Below are the code and all the weights of a small trained network. Each question names an input and a target symbol and asks about switching units off, where a switched-off unit gives its printed mean instead of its output.

import numpy as np


def w(rows, s, z=0):
    codes = np.array(rows[::2]) - 128.0
    scale = np.full(codes.shape[1], s)
    scale[-1] = z or s
    return codes * scale


def f(y):
    return np.maximum(y, 0)


def softmax(a):
    e = np.exp(a - a.max(-1, keepdims=True))
    return e / e.sum(-1, keepdims=True)


def log_softmax(a):
    a = a - a.max(-1, keepdims=True)
    return a - np.log(np.exp(a).sum(-1, keepdims=True))


def net(x, mask):
    ids = ['βγεζθξφω'.index(c) for c in x.split()]
    T = len(ids)
    res = E[ids] + P[:T]
    r = res
    for j in range(3):
        rows = slice(3 * j, 3 * j + 3)
        q, k, v = (r @ M[0][rows].T for M in (Q, K, V))
        z = softmax(np.where(np.tri(T) > 0, q @ k.T / 3**0.5, -1e9)) @ v
        o = O[0][rows]
        res = res + np.where(mask[j], z, o[:, -1]) @ o[:, :-1]
    y = f(res @ A[0][:, :-1].T + A[0][:, -1])
    res = res + np.where(mask[3:19], y, B[0][:, -1]) @ B[0][:, :-1]
    return log_softmax(res[-1] @ U[:, :-1].T + U[:, -1])


Q, K, V, O, A, B = {}, {}, {}, {}, {}, {}
E = w([
[210,92,163,103,222],'β',
[99,116,85,235,167],'γ',
[191,107,140,247,222],'ε',
[59,220,135,135,112],'ζ',
[57,57,114,181,222],'θ',
[142,195,132,160,137],'ξ',
[161,153,142,25,194],'φ',
[77,199,107,43,136],'ω',
],0.011)
P = w([
[163,255,141,138,140],'0',
[73,153,109,169,165],'1',
[107,156,94,112,163],'2',
[132,168,92,44,158],'3',
[108,151,159,105,157],'4',
[121,124,125,135,160],'5',
[181,109,94,132,161],'6',
[186,102,121,116,175],'7',
],0.014)
Q[0] = w([
[93,106,202,129,98],'head 0',
[138,186,88,147,223],'head 0',
[137,46,122,138,55],'head 0',
[129,100,11,108,151],'head 1',
[128,73,159,113,100],'head 1',
[53,109,187,104,173],'head 1',
[109,112,183,112,124],'head 2',
[102,113,167,171,103],'head 2',
[140,86,96,115,86],'head 2',
],0.013)
K[0] = w([
[128,70,35,155,122],'head 0',
[186,248,213,162,132],'head 0',
[100,89,82,94,98],'head 0',
[175,156,156,90,161],'head 1',
[121,92,143,144,140],'head 1',
[86,152,135,178,205],'head 1',
[115,116,148,101,101],'head 2',
[104,95,93,134,163],'head 2',
[75,49,110,122,129],'head 2',
],0.014)
V[0] = w([
[150,143,137,253,108],'head 0',
[190,173,177,73,90],'head 0',
[223,93,177,130,173],'head 0',
[155,163,75,77,193],'head 1',
[125,153,52,62,89],'head 1',
[48,148,158,138,141],'head 1',
[5,131,133,80,179],'head 2',
[82,98,142,181,173],'head 2',
[99,49,87,134,226],'head 2',
],0.011)
O[0] = w([
[124,114,47,120,254,177],'head 0',
[56,40,155,137,122,217],'head 0',
[93,157,207,58,170,183],'head 0',
[114,170,173,194,88,254],'head 1',
[105,31,174,162,176,114],'head 1',
[238,99,147,121,126,152],'head 1',
[229,135,173,171,127,151],'head 2',
[193,135,156,42,125,121],'head 2',
[193,173,190,71,169,114],'head 2',
],0.0097,0.0092)
A[0] = w([
[63,97,52,115,138,6],'neuron 0',
[98,35,103,142,1,42],'neuron 1',
[92,191,87,112,68,198],'neuron 2',
[143,98,186,183,92,2],'neuron 3',
[209,150,82,160,215,52],'neuron 4',
[34,21,79,95,154,74],'neuron 5',
[117,81,36,222,38,128],'neuron 6',
[118,232,88,140,77,114],'neuron 7',
[63,92,102,90,142,133],'neuron 8',
[70,230,133,20,124,106],'neuron 9',
[107,49,204,145,67,111],'neuron 10',
[137,160,200,105,145,92],'neuron 11',
[94,138,139,55,186,93],'neuron 12',
[226,197,89,52,109,132],'neuron 13',
[156,202,131,56,92,164],'neuron 14',
[134,6,147,158,208,46],'neuron 15',
],0.0071,0.0045)
B[0] = w([
[253,90,94,150,35,157],'neuron 0',
[176,173,246,40,186,173],'neuron 1',
[131,103,123,153,160,162],'neuron 2',
[91,204,83,90,85,168],'neuron 3',
[66,162,125,85,58,254],'neuron 4',
[147,190,162,182,123,206],'neuron 5',
[135,51,154,85,85,218],'neuron 6',
[168,108,72,110,112,158],'neuron 7',
[165,132,141,200,157,194],'neuron 8',
[163,122,96,220,146,238],'neuron 9',
[124,209,76,38,119,213],'neuron 10',
[89,116,70,138,118,217],'neuron 11',
[193,72,114,146,140,237],'neuron 12',
[85,119,136,179,48,218],'neuron 13',
[124,146,103,214,174,186],'neuron 14',
[63,154,113,112,37,224],'neuron 15',
],0.0063,0.0062)
U = w([
[112,147,134,202,139,243],'β',
[123,130,34,57,185,33],'γ',
[254,188,149,166,146,3],'ε',
[209,45,170,80,109,226],'ζ',
[195,182,73,63,114,158],'θ',
[156,49,89,152,111,45],'ξ',
[121,121,207,138,178,188],'φ',
[86,155,143,65,72,3],'ω',
],0.0059,0.0038)

Each question gives the input, a string of symbols that net reads in full, and the target symbol t.
The units are the heads (3 rows each of Q, K, V and O) and the neurons (one row each of A and B). Each row of codes is followed by its name. A weight is (code - 128) times the scale printed after its matrix; where a second scale follows, it is the last column's (O, A, B and U).
mask holds one flag per unit, heads first, then neurons. A switched-off unit (its flag False) gives its mean, the last column of its rows in O or B, instead of its output. The means were averaged over made-up inputs and are rounded, as every weight is.
A unit's drop is (log p(t) with every unit on - log p(t) with that unit switched off) / (log p(t) with every unit on - log p(t) with every unit switched off).
The circuit of an input: a set's keep is (log p(t) with only the set's units on - log p(t) with every unit switched off) / (log p(t) with every unit on - log p(t) with every unit switched off). Starting from the 12 units with the biggest drops (on a tie, the unit counted first), units are removed one at a time, each time the one whose removal leaves the highest keep (on an exact tie, the one counted first), for as long as the keep stays at least 0.8.
circuit, biggest first: the units of the circuit, biggest drop first
k most important neurons: the k neurons with the biggest drops, biggest first
which heads matter: for each layer, one digit per head in row order, 1 if its drop is at least 0.15 and else 0, layers parted by /
drop of u: that unit's drop, to one decimal
input φ φ ε β ω φ, target ω: circuit, biggest first : head 0; neuron 10
input β ω ξ φ, target β: which heads matter : 001
input ζ γ β, target ξ: which heads matter : 101
input β β ε β β β γ, target φ: which heads matter : 101
input ζ θ ε θ, target ξ: which heads matter : 101
input φ ω β ξ ξ, target ω: which heads matter : 100
input ε ζ β, target γ: circuit, biggest first : head 0
input ω ζ ζ θ, target ζ: 2 most important neurons : neuron 6; neuron 1
input ω ω β ζ ζ θ θ, target ζ: which heads matter : 100
input θ ζ ζ β ζ, target ε: circuit, biggest first : head 0; head 2
input ζ β φ γ, target ξ: circuit, biggest first : head 0; neuron 6
input φ φ φ ω β β ξ, target ω: which heads matter : 110
input φ ω φ ξ ζ φ, target ω: 2 most important neurons : neuron 10; neuron 3
input ξ ε θ φ, target β: most important neuron : neuron 5
input ζ ζ β θ, target ξ: drop of neuron 13 : 0.0
input γ θ θ γ ε β θ, target θ: drop of head 1 : 0.1
input ζ β ε, target ξ: drop of head 0 : 0.7
